Here is a tiny trained network, its code and every weight. The questions are about switching its units off for an input and a class, where a switched-off unit gives its printed mean instead of its output.

import numpy as np


def w(rows, s, z=0):
    codes = np.array(rows[::2]) - 128.0
    scale = np.full(codes.shape[1], s)
    scale[-1] = z or s
    return codes * scale


def norm(h):
    return h / np.sqrt((h * h).mean(-1, keepdims=True) + 1e-5)


def f(y):
    return y / 2 * (1 + np.tanh(0.7978845608 * (y + 0.044715 * y**3)))


def log_softmax(a):
    a = a - a.max(-1, keepdims=True)
    return a - np.log(np.exp(a).sum(-1, keepdims=True))


def net(x, mask):
    res = np.array(x, float).reshape(1, 6) / 4 @ E
    u = 0
    for l in range(2):
        y = f(norm(res) @ A[l][:, :-1].T + A[l][:, -1])
        res = res + np.where(mask[u : u + 9], y, B[l][:, -1]) @ B[l][:, :-1]
        u += 9
    return log_softmax(norm(res)[-1] @ U[:, :-1].T + U[:, -1])


A, B = {}, {}
E = w([
[59,93,81,76,132,112,1],'x0',
[68,72,248,155,117,154,125],'x1',
[125,128,128,127,130,126,131],'x2',
[132,130,132,131,127,131,126],'x3',
[55,219,143,87,211,207,150],'x4',
[129,129,128,128,128,128,128],'x5',
],0.0009)
A[0] = w([
[136,107,162,165,115,124,140,82],'0.n1',
[215,115,150,217,54,57,203,117],'0.n2',
[183,54,122,164,55,44,98,207],'0.n3',
[211,191,72,122,113,109,209,139],'0.n4',
[116,97,207,211,122,154,182,106],'0.n5',
[134,138,28,104,145,121,66,119],'0.n6',
[112,70,180,113,98,107,76,109],'0.n7',
[180,115,60,140,75,62,146,98],'0.n8',
[233,11,124,190,3,18,97,3],'0.n9',
],0.0036,0.0041)
B[0] = w([
[120,120,147,86,141,137,163,117],'0.n1',
[180,88,121,106,162,115,88,212],'0.n2',
[152,52,110,134,72,157,121,254],'0.n3',
[77,92,129,205,168,124,119,193],'0.n4',
[174,146,146,68,125,63,146,174],'0.n5',
[173,159,168,75,65,98,156,163],'0.n6',
[80,75,122,156,90,126,133,149],'0.n7',
[192,120,141,115,163,163,108,151],'0.n8',
[49,252,146,117,183,130,176,199],'0.n9',
],0.0033)
A[1] = w([
[132,139,60,253,211,179,168,77],'1.n1',
[49,214,135,96,193,188,183,1],'1.n2',
[178,233,54,49,106,112,145,59],'1.n3',
[75,184,78,133,88,70,63,48],'1.n4',
[138,190,190,212,198,22,205,112],'1.n5',
[142,146,208,36,163,101,243,30],'1.n6',
[130,104,79,110,156,45,81,124],'1.n7',
[1,89,164,138,136,162,48,21],'1.n8',
[101,118,229,35,92,105,83,104],'1.n9',
],0.0034,0.0021)
B[1] = w([
[102,155,90,187,196,21,202,206],'1.n1',
[211,34,126,149,88,102,138,186],'1.n2',
[19,160,90,74,177,196,51,145],'1.n3',
[140,133,142,131,211,131,207,96],'1.n4',
[5,240,92,98,74,164,107,248],'1.n5',
[95,146,206,73,46,61,172,165],'1.n6',
[128,105,221,167,107,207,242,151],'1.n7',
[96,230,231,213,161,162,98,157],'1.n8',
[158,200,61,155,222,135,143,227],'1.n9',
],0.0031,0.0011)
U = w([
[254,4,4,252,253,6,249,190],'0',
[253,3,254,3,4,4,252,130],'1',
[253,4,3,4,4,252,4,2],'2',
[11,3,253,251,4,253,3,144],'3',
[4,253,3,253,249,4,253,208],'4',
[3,253,254,8,3,5,252,92],'5',
[4,254,3,3,253,253,4,54],'6',
[20,252,254,251,252,253,3,50],'7',
],0.0045,0.00085)

Each question gives the input, the list of numbers given to net, and the class t.
The units are the neurons (one row each of A and B). Each row of codes is followed by its name. A weight is (code - 128) times the scale printed after its matrix; where a second scale follows, it is the last column's (A, B and U).
mask holds one flag per neuron, layer by layer. A switched-off neuron (its flag False) gives its mean, the last column of its row in B, instead of its output. The means were averaged over made-up inputs and are rounded, as every weight is.
A unit's drop is (log p(t) with every unit on - log p(t) with that unit switched off) / (log p(t) with every unit on - log p(t) with every unit switched off).
The circuit of an input: a set's keep is (log p(t) with only the set's units on - log p(t) with every unit switched off) / (log p(t) with every unit on - log p(t) with every unit switched off). Starting from the 12 units with the biggest drops (on a tie, the unit counted first), units are removed one at a time, each time the one whose removal leaves the highest keep (on an exact tie, the one counted first), for as long as the keep stays at least 0.8.
units of the circuit, in order: the units of the circuit, biggest drop first
top k neurons: the k neurons with the biggest drops, biggest first
k most important neurons of layer l: the k neurons of layer l with the biggest drops, biggest first
drop when u is switched off: that unit's drop, to one decimal
input [-3,5,-7,-6,3,6], class 5: top 3 neurons -> (1.n6; 0.n3; 1.n5)
input [7,3,3,-3,2,5], class 7: top 2 neurons -> (1.n8; 0.n3)
input [-8,1,-4,6,3,4], class 5: 3 most important neurons of layer 1 -> (1.n5; 1.n6; 1.n9)
input [-2,8,3,-8,2,1], class 5: units of the circuit, in order -> (0.n5; 1.n5)
input [7,-3,-2,8,0,7], class 2: units of the circuit, in order -> (0.n9)
input [-4,6,-7,-6,1,-2], class 5: units of the circuit, in order -> (1.n5; 0.n5)
input [1,-2,-5,-6,-6,0], class 2: top 2 neurons -> (0.n3; 0.n6)
input [7,8,3,-3,1,5], class 7: top 2 neurons -> (1.n8; 0.n3)
input [-2,1,-4,0,2,4], class 5: top 3 neurons -> (1.n6; 0.n5; 1.n5)
input [3,1,1,6,2,-2], class 7: top 3 neurons -> (1.n8; 0.n5; 0.n3)
input [-3,7,4,1,2,-6], class 5: top 2 neurons -> (0.n3; 1.n6)
input [3,1,6,4,4,-2], class 7: top 3 neurons -> (1.n8; 0.n5; 0.n9)
input [-8,4,3,-4,6,-8], class 5: top 2 neurons -> (1.n5; 1.n6)
input [-8,5,-5,1,2,4], class 5: top 2 neurons -> (0.n3; 1.n5)
input [7,1,-5,-8,4,4], class 7: top 2 neurons -> (1.n8; 0.n5)
input [7,-5,3,8,0,3], class 2: top neuron -> (0.n9)
input [-1,2,-8,0,4,1], class 5: 2 most important neurons of layer 0 -> (0.n3; 0.n4)
input [-4,4,6,-4,5,-6], class 5: drop when 0.n3 is switched off -> 0.2
input [8,5,-8,8,5,1], class 7: drop when 1.n8 is switched off -> 0.6
